Here is a tiny trained network, its code and every weight. The questions are about switching its units off for an input and a class, where a switched-off unit gives its printed mean instead of its output.

import numpy as np


def w(rows, s, z=0):
    codes = np.array(rows[::2]) - 128.0
    scale = np.full(codes.shape[1], s)
    scale[-1] = z or s
    return codes * scale


def f(y):
    return np.maximum(y, 0)


def log_softmax(a):
    a = a - a.max(-1, keepdims=True)
    return a - np.log(np.exp(a).sum(-1, keepdims=True))


def net(x, mask):
    res = np.array(x, float).reshape(1, 2) / 4 @ E
    y = f(res @ A[0][:, :-1].T + A[0][:, -1])
    res = res + np.where(mask, y, B[0][:, -1]) @ B[0][:, :-1]
    return log_softmax(res[-1] @ U[:, :-1].T + U[:, -1])


A, B = {}, {}
E = w([
[2,171,57,47,110,97,71,131],'x0',
[192,56,68,147,95,51,75,187],'x1',
],0.011)
A[0] = w([
[91,199,94,46,102,99,79,99,4],'N1',
[12,185,34,71,115,121,32,114,5],'N2',
[85,171,205,67,175,122,168,105,154],'N3',
[63,179,170,157,143,186,111,6,108],'N4',
[134,77,47,128,109,23,83,140,163],'N5',
[107,254,164,118,148,186,126,159,129],'N6',
[143,63,70,123,87,114,44,142,172],'N7',
[70,164,173,122,160,170,143,132,74],'N8',
[211,145,200,181,125,160,167,108,81],'N9',
],0.0096,0.0014)
B[0] = w([
[143,149,209,150,175,200,158,66,204],'N1',
[208,130,146,92,153,182,106,92,254],'N2',
[79,104,88,158,111,150,142,175,191],'N3',
[69,52,113,138,80,125,152,199,207],'N4',
[98,122,87,246,143,102,173,146,203],'N5',
[98,113,135,121,47,102,158,170,190],'N6',
[37,109,110,168,78,134,137,131,187],'N7',
[119,92,95,161,131,70,116,149,180],'N8',
[155,178,129,97,156,150,188,69,187],'N9',
],0.013,0.018)
U = w([
[11,147,17,255,38,65,54,248,255],'0',
[204,221,153,135,165,218,110,45,1],'1',
],0.0069,0.00097)

Each question gives the input, the list of numbers given to net, and the class t.
The units are the neurons (one row each of A and B). Each row of codes is followed by its name. A weight is (code - 128) times the scale printed after its matrix; where a second scale follows, it is the last column's (A, B and U).
mask holds one flag per neuron, in row order. A switched-off neuron (its flag False) gives its mean, the last column of its row in B, instead of its output. The means were averaged over made-up inputs and are rounded, as every weight is.
A unit's drop is (log p(t) with every unit on - log p(t) with that unit switched off) / (log p(t) with every unit on - log p(t) with every unit switched off).
The circuit of an input: a set's keep is (log p(t) with only the set's units on - log p(t) with every unit switched off) / (log p(t) with every unit on - log p(t) with every unit switched off). Starting from all 9 units, units are removed one at a time, each time the one whose removal leaves the highest keep (on an exact tie, the one counted first), for as long as the keep stays at least 0.8.
units of the circuit, in order: the units of the circuit, biggest drop first
k most important neurons: the k neurons with the biggest drops, biggest first
drop of u: that unit's drop, to one decimal
input [7,6], class 1: units of the circuit, in order	(N2)
input [-8,6], class 1: 2 most important neurons	(N9 N4)
input [-6,-6], class 0: 3 most important neurons	(N2 N1 N4)
input [6,-4], class 1: 2 most important neurons	(N2 N1)
input [7,5], class 1: 3 most important neurons	(N2 N1 N4)
input [-7,6], class 1: 2 most important neurons	(N9 N4)
input [-5,3], class 1: 2 most important neurons	(N4 N9)
input [-4,-5], class 0: 2 most important neurons	(N2 N1)
input [-2,-1], class 1: drop of N7	0.6
input [6,2], class 1: drop of N3	0.0
input [4,-3], class 1: drop of N1	0.5
input [-8,-8], class 0: drop of N6	0.1
